Below is a small trained network, with its code and all its weights. Each question gives an input and a class and asks what happens when units are switched off, that is, made to give their printed mean instead of their output.

import numpy as np


def w(rows, s, z=0):
    codes = np.array(rows[::2]) - 128.0
    scale = np.full(codes.shape[1], s)
    scale[-1] = z or s
    return codes * scale


def f(y):
    return y / 2 * (1 + np.tanh(0.7978845608 * (y + 0.044715 * y**3)))


def log_softmax(a):
    a = a - a.max(-1, keepdims=True)
    return a - np.log(np.exp(a).sum(-1, keepdims=True))


def net(x, mask):
    res = np.array(x, float).reshape(1, 4) / 4 @ E
    y = f(res @ A[0][:, :-1].T + A[0][:, -1])
    res = res + np.where(mask, y, B[0][:, -1]) @ B[0][:, :-1]
    return log_softmax(res[-1] @ U[:, :-1].T + U[:, -1])


A, B = {}, {}
E = w([
[243,153,82,205],'x0',
[51,32,17,167],'x1',
[125,119,132,132],'x2',
[24,254,111,206],'x3',
],0.0073)
A[0] = w([
[184,142,77,160,91],'n1',
[96,160,139,182,82],'n2',
[182,199,171,101,230],'n3',
[86,126,63,173,245],'n4',
[72,202,117,113,52],'n5',
[58,96,97,172,231],'n6',
[149,68,18,157,65],'n7',
[120,192,88,158,108],'n8',
[163,118,245,164,171],'n9',
[185,142,119,149,252],'n10',
[54,104,185,95,201],'n11',
[77,132,137,75,180],'n12',
[121,128,35,146,122],'n13',
[179,126,129,209,138],'n14',
[138,101,145,122,148],'n15',
[173,103,102,61,92],'n16',
[102,44,107,148,176],'n17',
[217,124,121,118,138],'n18',
[83,114,172,69,103],'n19',
[71,127,145,68,97],'n20',
[41,144,206,208,80],'n21',
[104,199,110,141,24],'n22',
[177,103,113,68,23],'n23',
[142,90,121,19,105],'n24',
[94,119,139,50,114],'n25',
],0.013,0.0025)
B[0] = w([
[57,68,208,193,175],'n1',
[158,49,55,130,187],'n2',
[62,185,93,156,255],'n3',
[174,168,144,110,231],'n4',
[156,101,51,125,218],'n5',
[150,176,137,140,235],'n6',
[89,178,96,136,221],'n7',
[185,70,42,121,197],'n8',
[127,185,45,112,215],'n9',
[138,153,158,196,189],'n10',
[148,174,123,183,237],'n11',
[135,126,180,193,200],'n12',
[108,166,116,147,191],'n13',
[123,103,130,219,185],'n14',
[176,164,78,69,147],'n15',
[120,152,25,113,187],'n16',
[153,201,95,125,214],'n17',
[139,115,86,173,202],'n18',
[135,132,160,199,202],'n19',
[98,126,179,191,198],'n20',
[168,68,33,118,239],'n21',
[156,102,59,94,194],'n22',
[195,98,94,124,178],'n23',
[214,126,45,156,216],'n24',
[131,104,84,255,191],'n25',
],0.0077,0.0075)
U = w([
[163,118,119,131,249],'0',
[206,43,74,114,81],'1',
[127,240,105,109,71],'2',
[153,44,176,228,84],'3',
[148,139,180,88,185],'4',
[88,55,194,28,87],'5',
[109,53,156,4,85],'6',
],0.011)

Each question gives the input, the list of numbers given to net, and the class t.
The units are the neurons (one row each of A and B). Each row of codes is followed by its name. A weight is (code - 128) times the scale printed after its matrix; where a second scale follows, it is the last column's (A, B and U).
mask holds one flag per neuron, in row order. A switched-off neuron (its flag False) gives its mean, the last column of its row in B, instead of its output. The means were averaged over made-up inputs and are rounded, as every weight is.
A unit's drop is (log p(t) with every unit on - log p(t) with that unit switched off) / (log p(t) with every unit on - log p(t) with every unit switched off).
The circuit of an input: a set's keep is (log p(t) with only the set's units on - log p(t) with every unit switched off) / (log p(t) with every unit on - log p(t) with every unit switched off). Starting from the 12 units with the biggest drops (on a tie, the unit counted first), units are removed one at a time, each time the one whose removal leaves the highest keep (on an exact tie, the one counted first), for as long as the keep stays at least 0.8.
circuit, biggest first: the units of the circuit, biggest drop first
most important unit: the unit with the biggest drop
k most important neurons: the k neurons with the biggest drops, biggest first
drop of u: that unit's drop, to one decimal
input [-7,-5,1,8], class 1: circuit, biggest first -> (n21, n5)
input [7,-2,0,-4], class 3: most important unit -> n1
input [-7,-4,3,-4], class 3: circuit, biggest first -> (n25, n19)
input [-4,-5,4,-4], class 2: 4 most important neurons -> (n9, n21, n3, n2)
input [4,6,6,8], class 1: circuit, biggest first -> (n8, n2)
input [0,6,5,6], class 1: circuit, biggest first -> (n21, n8)
input [4,7,6,-6], class 2: 2 most important neurons -> (n7, n17)
input [4,7,2,-6], class 2: 2 most important neurons -> (n7, n17)
input [-7,4,-5,-5], class 3: circuit, biggest first -> (n25, n20)
input [6,7,-4,-4], class 2: circuit, biggest first -> (n7, n17)
input [3,6,-6,7], class 1: circuit, biggest first -> (n8, n2)
input [-5,-4,-5,8], class 1: circuit, biggest first -> (n21, n5)
input [5,3,4,-1], class 3: circuit, biggest first -> (n1, n14)
input [-8,-8,5,-5], class 2: circuit, biggest first -> (n9)
input [3,-7,6,-1], class 2: 2 most important neurons -> (n3, n9)
input [5,-8,-3,8], class 1: 2 most important neurons -> (n8, n2)
input [8,8,8,-8], class 0: 2 most important neurons -> (n7, n17)
input [6,-8,4,-7], class 2: 2 most important neurons -> (n3, n9)
input [-7,-3,-2,1], class 3: drop of n8 -> 0.0
input [-7,-1,-5,-4], class 3: drop of n20 -> 0.1
input [-1,5,0,-1], class 2: drop of n17 -> 0.1
input [-7,-5,3,0], class 3: most important neuron -> (n25)
